Below is a small trained network, with its code and all its weights. Each question gives an input and a class and asks what happens when units are switched off, that is, made to give their printed mean instead of their output.

import numpy as np


def w(rows, s, z=0):
    codes = np.array(rows[::2]) - 128.0
    scale = np.full(codes.shape[1], s)
    scale[-1] = z or s
    return codes * scale


def f(y):
    return y / 2 * (1 + np.tanh(0.7978845608 * (y + 0.044715 * y**3)))


def log_softmax(a):
    a = a - a.max(-1, keepdims=True)
    return a - np.log(np.exp(a).sum(-1, keepdims=True))


def net(x, mask):
    res = np.array(x, float).reshape(1, 5) / 4 @ E
    y = f(res @ A[0][:, :-1].T + A[0][:, -1])
    res = res + np.where(mask, y, B[0][:, -1]) @ B[0][:, :-1]
    return log_softmax(res[-1] @ U[:, :-1].T + U[:, -1])


A, B = {}, {}
E = w([
[185,119,133,158,166,93,128,174,227,178,223,157],'x0',
[164,55,127,132,204,95,129,154,65,135,143,120],'x1',
[101,191,67,136,129,96,34,178,255,117,145,67],'x2',
[185,152,92,229,52,132,94,158,59,139,99,114],'x3',
[103,133,109,72,97,160,171,183,92,171,178,129],'x4',
],0.0093)
A[0] = w([
[137,67,170,96,195,118,177,133,75,169,132,148,219],'n0',
[156,87,159,161,145,152,98,81,89,58,35,136,255],'n1',
[104,189,51,153,132,73,28,175,184,88,96,30,170],'n2',
[111,167,97,114,67,141,154,130,88,84,66,107,199],'n3',
[155,62,116,136,220,24,99,117,136,93,136,94,196],'n4',
[244,95,111,200,92,92,134,183,109,178,135,164,77],'n5',
[107,144,67,142,142,126,35,128,179,39,86,119,215],'n6',
[140,161,119,134,99,118,152,133,255,154,192,146,87],'n7',
[161,146,87,137,107,167,67,148,113,177,54,94,201],'n8',
[132,134,149,180,86,121,159,62,89,128,70,142,154],'n9',
],0.0081,0.0037)
B[0] = w([
[217,56,63,141,150,162,113,203,147,167,128,106,204],'n0',
[184,92,68,84,106,124,55,130,198,110,33,2,208],'n1',
[203,107,16,114,235,169,100,196,203,135,126,58,248],'n2',
[169,107,112,89,149,131,101,174,180,124,67,95,196],'n3',
[192,111,118,105,89,125,88,163,140,75,40,66,188],'n4',
[147,190,156,169,121,188,215,106,82,220,178,170,190],'n5',
[184,130,91,151,147,206,133,201,156,140,71,94,210],'n6',
[108,159,118,123,78,69,59,125,200,47,99,81,201],'n7',
[158,91,66,104,166,71,113,154,83,173,132,117,182],'n8',
[149,89,57,134,128,121,111,174,140,104,96,89,186],'n9',
],0.0081,0.013)
U = w([
[92,237,179,126,102,140,176,99,119,145,88,154,101],'0',
[2,205,186,129,97,40,101,69,134,44,158,174,2],'1',
[193,69,59,104,162,115,59,180,193,96,81,53,227],'2',
[162,111,100,137,177,152,202,150,7,195,192,176,27],'3',
],0.0067,0.0027)

Each question gives the input, the list of numbers given to net, and the class t.
The units are the neurons (one row each of A and B). Each row of codes is followed by its name. A weight is (code - 128) times the scale printed after its matrix; where a second scale follows, it is the last column's (A, B and U).
mask holds one flag per neuron, in row order. A switched-off neuron (its flag False) gives its mean, the last column of its row in B, instead of its output. The means were averaged over made-up inputs and are rounded, as every weight is.
A unit's drop is (log p(t) with every unit on - log p(t) with that unit switched off) / (log p(t) with every unit on - log p(t) with every unit switched off).
The circuit of an input: a set's keep is (log p(t) with only the set's units on - log p(t) with every unit switched off) / (log p(t) with every unit on - log p(t) with every unit switched off). Starting from all 10 units, units are removed one at a time, each time the one whose removal leaves the highest keep (on an exact tie, the one counted first), for as long as the keep stays at least 0.8.
circuit, biggest first: the units of the circuit, biggest drop first
unit that matters most: the unit with the biggest drop
top k neurons: the k neurons with the biggest drops, biggest first
drop when u is switched off: that unit's drop, to one decimal
input [5,3,-6,-5,4], class 3: top 2 neurons : n1, n2
input [3,-5,-5,6,-1], class 3: unit that matters most : n5
input [5,8,2,5,1], class 3: circuit, biggest first : n5, n1
input [1,-4,2,8,8], class 3: circuit, biggest first : n1, n5, n4
input [3,1,-4,5,-3], class 3: circuit, biggest first : n5, n2
input [2,2,-3,-5,8], class 3: top 2 neurons : n1, n2
input [-1,-8,-2,-1,5], class 0: top 2 neurons : n2, n1
input [8,7,0,2,3], class 3: top 3 neurons : n5, n1, n2
input [4,-2,-6,-8,6], class 3: top 4 neurons : n1, n2, n4, n3
input [-2,-5,-3,-8,1], class 0: drop when n1 is switched off : 0.2
input [3,1,-1,8,0], class 3: drop when n5 is switched off : 0.1
